Below is a small trained network, with its code and all its weights. Each question gives an input and a class and asks what happens when units are switched off, that is, made to give their printed mean instead of their output.

import numpy as np


def w(rows, s, z=0):
    codes = np.array(rows[::2]) - 128.0
    scale = np.full(codes.shape[1], s)
    scale[-1] = z or s
    return codes * scale


def f(y):
    return np.maximum(y, 0)


def log_softmax(a):
    a = a - a.max(-1, keepdims=True)
    return a - np.log(np.exp(a).sum(-1, keepdims=True))


def net(x, mask):
    res = np.array(x, float).reshape(1, 5) / 4 @ E
    y = f(res @ A[0][:, :-1].T + A[0][:, -1])
    res = res + np.where(mask, y, B[0][:, -1]) @ B[0][:, :-1]
    return log_softmax(res[-1] @ U[:, :-1].T + U[:, -1])


A, B = {}, {}
E = w([
[131,115,65,161,169,74,109,78,13],'x0',
[56,99,169,86,175,47,191,180,124],'x1',
[74,164,183,204,44,107,200,69,108],'x2',
[215,59,193,157,167,155,186,101,104],'x3',
[160,202,182,111,112,152,123,209,10],'x4',
],0.011)
A[0] = w([
[193,37,67,43,211,164,66,200,133,86],'N0',
[176,173,158,106,89,79,139,186,70,68],'N1',
[181,171,100,184,117,211,107,76,166,37],'N2',
[190,72,161,139,193,131,173,110,90,67],'N3',
[122,111,62,167,170,72,124,70,7,82],'N4',
[94,81,111,124,157,75,79,20,126,140],'N5',
[177,103,169,138,177,168,201,75,111,254],'N6',
[121,109,180,87,156,60,178,123,133,48],'N7',
[72,45,71,160,147,119,206,72,247,146],'N8',
[135,205,159,144,139,182,161,201,67,54],'N9',
[146,144,194,102,82,157,165,166,246,150],'N10',
[203,170,88,164,71,188,54,71,122,89],'N11',
[100,151,147,206,92,116,175,90,124,35],'N12',
[43,163,82,100,80,75,50,117,86,212],'N13',
[106,90,108,120,123,108,138,60,165,48],'N14',
[164,205,134,132,120,95,156,187,54,90],'N15',
[78,165,161,193,51,126,201,88,113,71],'N16',
[96,173,157,212,79,120,227,67,123,60],'N17',
[205,43,188,163,145,138,164,95,117,84],'N18',
[46,92,135,97,188,40,209,216,124,78],'N19',
[43,202,74,76,103,128,93,117,163,173],'N20',
],0.011,0.005)
B[0] = w([
[175,180,96,30,185,99,109,128,193,254],'N0',
[203,64,71,153,83,65,120,203,117,188],'N1',
[132,153,77,144,89,157,206,116,65,193],'N2',
[109,164,184,150,95,88,156,106,195,194],'N3',
[78,171,180,34,36,178,71,176,34,232],'N4',
[183,82,153,119,62,120,106,216,80,204],'N5',
[142,194,187,177,71,110,126,118,170,218],'N6',
[116,173,61,163,84,181,179,106,106,173],'N7',
[237,59,113,155,99,114,100,199,94,242],'N8',
[195,38,127,165,145,98,149,217,128,197],'N9',
[66,129,224,62,60,144,107,212,32,219],'N10',
[125,150,41,152,86,186,226,122,128,217],'N11',
[165,161,89,65,179,73,123,112,140,182],'N12',
[152,191,217,182,116,86,142,67,174,222],'N13',
[201,66,113,174,108,73,113,148,123,172],'N14',
[207,42,133,163,92,89,105,186,137,201],'N15',
[165,187,53,53,176,122,112,139,146,211],'N16',
[153,155,120,46,226,134,110,158,191,214],'N17',
[96,180,176,186,129,68,157,138,210,206],'N18',
[121,179,44,157,115,237,254,82,107,225],'N19',
[149,176,203,187,99,63,151,98,179,213],'N20',
],0.01,0.017)
U = w([
[175,4,83,194,153,80,115,151,135,35],'0',
[129,173,55,31,255,92,110,106,204,65],'1',
[95,150,27,202,137,218,236,77,116,136],'2',
[94,174,212,227,147,63,135,72,208,4],'3',
[60,126,201,64,106,162,92,157,56,228],'4',
[144,135,171,167,161,160,118,111,141,239],'5',
],0.011,0.0039)

Each question gives the input, the list of numbers given to net, and the class t.
The units are the neurons (one row each of A and B). Each row of codes is followed by its name. A weight is (code - 128) times the scale printed after its matrix; where a second scale follows, it is the last column's (A, B and U).
mask holds one flag per neuron, in row order. A switched-off neuron (its flag False) gives its mean, the last column of its row in B, instead of its output. The means were averaged over made-up inputs and are rounded, as every weight is.
A unit's drop is (log p(t) with every unit on - log p(t) with that unit switched off) / (log p(t) with every unit on - log p(t) with every unit switched off).
The circuit of an input: a set's keep is (log p(t) with only the set's units on - log p(t) with every unit switched off) / (log p(t) with every unit on - log p(t) with every unit switched off). Starting from the 12 units with the biggest drops (on a tie, the unit counted first), units are removed one at a time, each time the one whose removal leaves the highest keep (on an exact tie, the one counted first), for as long as the keep stays at least 0.8.
circuit, biggest first: the units of the circuit, biggest drop first
k most important neurons: the k neurons with the biggest drops, biggest first
drop of u: that unit's drop, to one decimal
input [-8,7,0,5,-7], class 4: circuit, biggest first => N10
input [8,3,6,-1,8], class 0: 3 most important neurons => N15, N1, N9
input [-8,-2,-5,-2,8], class 0: 3 most important neurons => N9, N4, N1
input [-6,0,3,-5,-1], class 4: 4 most important neurons => N10, N18, N6, N3
input [6,4,-1,5,3], class 4: 3 most important neurons => N4, N13, N20
input [-6,-4,6,-1,-5], class 1: 3 most important neurons => N17, N16, N4
input [3,-2,3,-8,6], class 3: 3 most important neurons => N13, N20, N8
input [-3,4,6,-8,4], class 3: 2 most important neurons => N20, N13
input [-3,8,7,-1,-5], class 2: 2 most important neurons => N19, N7
input [1,2,-1,-5,-5], class 0: 4 most important neurons => N8, N6, N18, N5
input [0,1,5,-7,5], class 3: 4 most important neurons => N13, N20, N8, N0
input [8,7,8,6,-2], class 1: 2 most important neurons => N17, N16
input [2,-6,2,-3,-6], class 0: 2 most important neurons => N19, N8
input [5,2,6,1,7], class 0: circuit, biggest first => N15
input [-7,-7,7,4,5], class 1: 3 most important neurons => N17, N16, N19
input [7,-5,4,-7,0], class 3: drop of N13 => 8.5
input [0,2,2,6,-5], class 3: drop of N8 => -0.1
input [-4,7,2,3,-4], class 2: drop of N19 => 1.1
